Below are the code and all the weights of a small trained network. Each question names an input and a class and asks about switching units off, where a switched-off unit gives its printed mean instead of its output.

import numpy as np


def w(rows, s, z=0):
    codes = np.array(rows[::2]) - 128.0
    scale = np.full(codes.shape[1], s)
    scale[-1] = z or s
    return codes * scale


def norm(h):
    return h / np.sqrt((h * h).mean(-1, keepdims=True) + 1e-5)


def f(y):
    return np.maximum(y, 0)


def log_softmax(a):
    a = a - a.max(-1, keepdims=True)
    return a - np.log(np.exp(a).sum(-1, keepdims=True))


def net(x, mask):
    res = np.array(x, float).reshape(1, 2) / 4 @ E
    u = 0
    for l in range(4):
        y = f(norm(res) @ A[l][:, :-1].T + A[l][:, -1])
        res = res + np.where(mask[u : u + 4], y, B[l][:, -1]) @ B[l][:, :-1]
        u += 4
    return log_softmax(norm(res)[-1] @ U[:, :-1].T + U[:, -1])


A, B = {}, {}
E = w([
[223,161,77,84,38,112,109,46],'x0',
[79,89,128,100,243,55,2,22],'x1',
],0.0065)
A[0] = w([
[80,124,201,142,62,72,136,186,60],'0.n1',
[162,146,186,105,83,96,254,107,144],'0.n2',
[140,140,244,211,195,201,200,182,91],'0.n3',
[84,33,181,151,222,173,214,214,5],'0.n4',
],0.0072,0.0024)
B[0] = w([
[49,151,254,133,160,103,148,93,168],'0.n1',
[165,107,75,158,195,122,87,223,209],'0.n2',
[135,43,188,210,160,178,198,145,246],'0.n3',
[189,74,144,40,218,235,136,147,254],'0.n4',
],0.0095,0.0077)
A[1] = w([
[108,88,95,203,74,161,134,145,56],'1.n1',
[177,149,6,134,38,147,131,114,8],'1.n2',
[41,141,109,163,172,129,148,108,39],'1.n3',
[203,166,146,78,137,161,171,96,4],'1.n4',
],0.011,0.0012)
B[1] = w([
[173,76,74,140,113,32,126,177,175],'1.n1',
[89,99,100,120,255,211,150,160,254],'1.n2',
[126,174,101,170,161,239,145,150,157],'1.n3',
[62,77,114,99,99,157,151,122,185],'1.n4',
],0.0098,0.0066)
A[2] = w([
[59,232,99,204,197,105,91,164,116],'2.n1',
[11,115,197,86,145,147,133,131,178],'2.n2',
[163,167,200,138,33,67,92,91,8],'2.n3',
[2,80,123,103,128,226,105,85,18],'2.n4',
],0.0082,0.0011)
B[2] = w([
[100,243,130,2,119,159,209,89,179],'2.n1',
[216,118,160,127,128,93,186,60,210],'2.n2',
[233,126,129,202,73,184,58,117,130],'2.n3',
[79,178,238,177,54,39,151,128,254],'2.n4',
],0.0089,0.0075)
A[3] = w([
[140,84,60,239,111,168,118,216,146],'3.n1',
[171,201,206,152,110,33,179,81,105],'3.n2',
[32,137,143,2,130,88,123,122,102],'3.n3',
[54,82,114,123,148,175,203,146,4],'3.n4',
],0.0078,0.0016)
B[3] = w([
[104,205,85,54,26,83,47,69,237],'3.n1',
[43,194,112,147,85,122,86,153,219],'3.n2',
[137,191,197,185,108,127,244,154,204],'3.n3',
[158,50,135,117,147,152,124,119,255],'3.n4',
],0.012,0.0064)
U = w([
[108,140,144,162,96,95,5,84,116],'0',
[132,52,193,159,215,205,173,153,189],'1',
[138,99,52,66,167,182,94,188,195],'2',
[59,250,197,172,140,81,159,86,182],'3',
[141,157,99,162,132,125,133,117,3],'4',
[191,116,91,138,16,92,61,179,109],'5',
[159,142,108,201,140,92,133,132,11],'6',
],0.014,0.0052)

Each question gives the input, the list of numbers given to net, and the class t.
The units are the neurons (one row each of A and B). Each row of codes is followed by its name. A weight is (code - 128) times the scale printed after its matrix; where a second scale follows, it is the last column's (A, B and U).
mask holds one flag per neuron, layer by layer. A switched-off neuron (its flag False) gives its mean, the last column of its row in B, instead of its output. The means were averaged over made-up inputs and are rounded, as every weight is.
A unit's drop is (log p(t) with every unit on - log p(t) with that unit switched off) / (log p(t) with every unit on - log p(t) with every unit switched off).
The circuit of an input: a set's keep is (log p(t) with only the set's units on - log p(t) with every unit switched off) / (log p(t) with every unit on - log p(t) with every unit switched off). Starting from the 12 units with the biggest drops (on a tie, the unit counted first), units are removed one at a time, each time the one whose removal leaves the highest keep (on an exact tie, the one counted first), for as long as the keep stays at least 0.8.
units of the circuit, in order: the units of the circuit, biggest drop first
most important unit: the unit with the biggest drop
top k neurons: the k neurons with the biggest drops, biggest first
top k neurons in layer l: the k neurons of layer l with the biggest drops, biggest first
drop of u: that unit's drop, to one decimal
input [2,3], class 0: units of the circuit, in order : 1.n2, 3.n3
input [4,-2], class 2: top 2 neurons : 0.n3, 0.n2
input [-1,-6], class 5: units of the circuit, in order : 3.n1, 1.n2, 0.n2
input [4,-3], class 2: top 3 neurons : 0.n3, 1.n2, 0.n2
input [5,3], class 3: most important unit : 2.n4
input [-1,-4], class 2: top 3 neurons : 0.n2, 3.n1, 2.n4
input [2,1], class 3: top 2 neurons : 0.n3, 2.n4
input [0,-3], class 5: top 3 neurons : 3.n1, 1.n2, 0.n4
input [5,7], class 0: top 3 neurons : 1.n2, 0.n4, 2.n3
input [6,-7], class 2: top 2 neurons : 1.n2, 0.n3
input [4,8], class 3: top 3 neurons : 1.n1, 3.n3, 3.n4
input [4,-6], class 2: top 3 neurons : 1.n2, 0.n3, 2.n4
input [5,4], class 3: top 2 neurons : 0.n1, 0.n3
input [3,4], class 0: top 3 neurons in layer 0 : 0.n2, 0.n4, 0.n3
input [2,4], class 3: most important unit : 1.n1
input [7,3], class 3: top 2 neurons : 2.n4, 0.n2
input [5,-3], class 2: top 3 neurons : 1.n2, 0.n3, 0.n2
input [2,-4], class 5: top 2 neurons : 3.n1, 1.n1
input [1,2], class 3: drop of 0.n3 : 0.9
input [0,-4], class 5: drop of 0.n4 : 0.1
input [-2,4], class 3: drop of 0.n3 : 0.0
input [3,-3], class 2: drop of 0.n3 : 0.7
input [3,2], class 3: top neuron : 0.n3
input [6,3], class 3: top 2 neurons : 2.n4, 0.n2
